Below are the code and all the weights of a small trained network. Each question names an input and a target symbol and asks about switching units off, where a switched-off unit gives its printed mean instead of its output.

import numpy as np


def w(rows, s, z=0):
    codes = np.array(rows[::2]) - 128.0
    scale = np.full(codes.shape[1], s)
    scale[-1] = z or s
    return codes * scale


def norm(h):
    return h / np.sqrt((h * h).mean(-1, keepdims=True) + 1e-5)


def f(y):
    return np.maximum(y, 0)


def softmax(a):
    e = np.exp(a - a.max(-1, keepdims=True))
    return e / e.sum(-1, keepdims=True)


def log_softmax(a):
    a = a - a.max(-1, keepdims=True)
    return a - np.log(np.exp(a).sum(-1, keepdims=True))


def net(x, mask):
    ids = ['ΘΛΠαβγζημξσψ'.index(c) for c in x.split()]
    T = len(ids)
    res = E[ids] + P[:T]
    r = norm(res)
    for j in range(2):
        rows = slice(4 * j, 4 * j + 4)
        q, k, v = (r @ M[0][rows].T for M in (Q, K, V))
        z = softmax(np.where(np.tri(T) > 0, q @ k.T / 4**0.5, -1e9)) @ v
        o = O[0][rows]
        res = res + np.where(mask[j], z, o[:, -1]) @ o[:, :-1]
    y = f(norm(res) @ A[0][:, :-1].T + A[0][:, -1])
    res = res + np.where(mask[2:14], y, B[0][:, -1]) @ B[0][:, :-1]
    return log_softmax(norm(res)[-1] @ U[:, :-1].T + U[:, -1])


Q, K, V, O, A, B = {}, {}, {}, {}, {}, {}
E = w([
[163,162,157],'Θ',
[96,114,86],'Λ',
[149,197,198],'Π',
[165,107,208],'α',
[110,218,74],'β',
[178,195,193],'γ',
[123,127,122],'ζ',
[167,105,188],'η',
[140,5,159],'μ',
[131,89,99],'ξ',
[117,161,167],'σ',
[167,30,173],'ψ',
],0.019)
P = w([
[101,117,82],'0',
[253,74,22],'1',
[40,94,161],'2',
[206,149,116],'3',
[52,76,199],'4',
[180,192,64],'5',
[89,70,213],'6',
[185,164,104],'7',
[103,69,238],'8',
[168,174,82],'9',
[83,67,209],'10',
[175,165,116],'11',
[23,106,119],'12',
[161,159,94],'13',
],0.016)
Q[0] = w([
[143,88,79],'head 0',
[40,255,172],'head 0',
[128,54,98],'head 0',
[115,172,27],'head 0',
[81,99,4],'head 1',
[68,102,150],'head 1',
[42,104,64],'head 1',
[23,231,94],'head 1',
],0.0067)
K[0] = w([
[142,136,145],'head 0',
[73,180,162],'head 0',
[144,103,122],'head 0',
[145,125,89],'head 0',
[11,48,177],'head 1',
[143,145,131],'head 1',
[68,98,157],'head 1',
[97,196,122],'head 1',
],0.011)
V[0] = w([
[81,63,155],'head 0',
[141,251,175],'head 0',
[74,115,162],'head 0',
[106,76,144],'head 0',
[86,46,125],'head 1',
[68,121,172],'head 1',
[152,164,93],'head 1',
[89,86,138],'head 1',
],0.013)
O[0] = w([
[120,168,188,132],'head 0',
[68,160,119,211],'head 0',
[46,115,89,156],'head 0',
[162,223,253,126],'head 0',
[181,132,219,1],'head 1',
[133,114,218,38],'head 1',
[35,144,72,194],'head 1',
[133,129,235,39],'head 1',
],0.0078,0.0036)
A[0] = w([
[87,141,169,72],'neuron 0',
[167,135,133,10],'neuron 1',
[86,113,138,69],'neuron 2',
[159,59,73,102],'neuron 3',
[77,135,175,148],'neuron 4',
[250,133,110,88],'neuron 5',
[51,154,185,97],'neuron 6',
[36,149,94,162],'neuron 7',
[177,121,123,69],'neuron 8',
[123,131,164,153],'neuron 9',
[167,156,123,83],'neuron 10',
[176,180,87,122],'neuron 11',
],0.018,0.011)
B[0] = w([
[146,178,240,149],'neuron 0',
[198,203,196,128],'neuron 1',
[168,148,204,142],'neuron 2',
[161,163,90,154],'neuron 3',
[153,65,191,188],'neuron 4',
[152,210,136,173],'neuron 5',
[146,117,253,188],'neuron 6',
[118,156,210,248],'neuron 7',
[140,214,102,137],'neuron 8',
[125,120,184,157],'neuron 9',
[206,174,76,136],'neuron 10',
[240,100,171,182],'neuron 11',
],0.013)
U = w([
[253,159,68,131],'Θ',
[153,144,166,254],'Λ',
[155,210,157,50],'Π',
[118,214,142,60],'α',
[149,101,130,81],'β',
[161,63,139,104],'γ',
[145,121,138,44],'ζ',
[112,137,78,86],'η',
[155,71,146,89],'μ',
[79,148,87,138],'ξ',
[102,164,135,41],'σ',
[94,159,116,63],'ψ',
],0.012,0.0077)

Each question gives the input, a string of symbols that net reads in full, and the target symbol t.
The units are the heads (4 rows each of Q, K, V and O) and the neurons (one row each of A and B). Each row of codes is followed by its name. A weight is (code - 128) times the scale printed after its matrix; where a second scale follows, it is the last column's (O, A, B and U).
mask holds one flag per unit, heads first, then neurons. A switched-off unit (its flag False) gives its mean, the last column of its rows in O or B, instead of its output. The means were averaged over made-up inputs and are rounded, as every weight is.
A unit's drop is (log p(t) with every unit on - log p(t) with that unit switched off) / (log p(t) with every unit on - log p(t) with every unit switched off).
The circuit of an input: a set's keep is (log p(t) with only the set's units on - log p(t) with every unit switched off) / (log p(t) with every unit on - log p(t) with every unit switched off). Starting from the 12 units with the biggest drops (on a tie, the unit counted first), units are removed one at a time, each time the one whose removal leaves the highest keep (on an exact tie, the one counted first), for as long as the keep stays at least 0.8.
circuit, biggest first: the units of the circuit, biggest drop first
k most important neurons: the k neurons with the biggest drops, biggest first
heads that matter: for each layer, one digit per head in row order, 1 if its drop is at least 0.15 and else 0, layers parted by /
drop when u is switched off: that unit's drop, to one decimal
input Π μ γ η, target Θ: heads that matter : 00
input Π ξ ψ Λ, target Θ: circuit, biggest first : [neuron 7; head 0]
input σ Λ σ γ ψ Π μ Θ, target Θ: heads that matter : 00
input Π β Π σ σ α, target Θ: heads that matter : 00
input Λ μ μ μ Θ Π, target Θ: heads that matter : 00
input γ ξ μ α Π μ σ Θ, target Θ: heads that matter : 00
input Λ γ Π β Π ξ, target Θ: heads that matter : 00
input Π α α α α Λ Π σ σ η ψ Π ψ ξ, target Θ: heads that matter : 10
input β Π μ σ, target Θ: 2 most important neurons : [neuron 6; neuron 11]
input μ σ ξ Π, target Θ: most important neuron : [neuron 7]
input Π Λ σ α η ψ α μ, target Θ: circuit, biggest first : [neuron 7; neuron 3]
input σ Θ ψ β Θ η σ Λ, target Θ: heads that matter : 10
input ξ Π σ σ γ μ, target Θ: drop when neuron 7 is switched off : 0.2
input Π σ β β Θ α μ β γ Λ β ζ, target Θ: drop when head 0 is switched off : 0.3
input σ Λ σ β, target Θ: drop when neuron 6 is switched off : 0.3
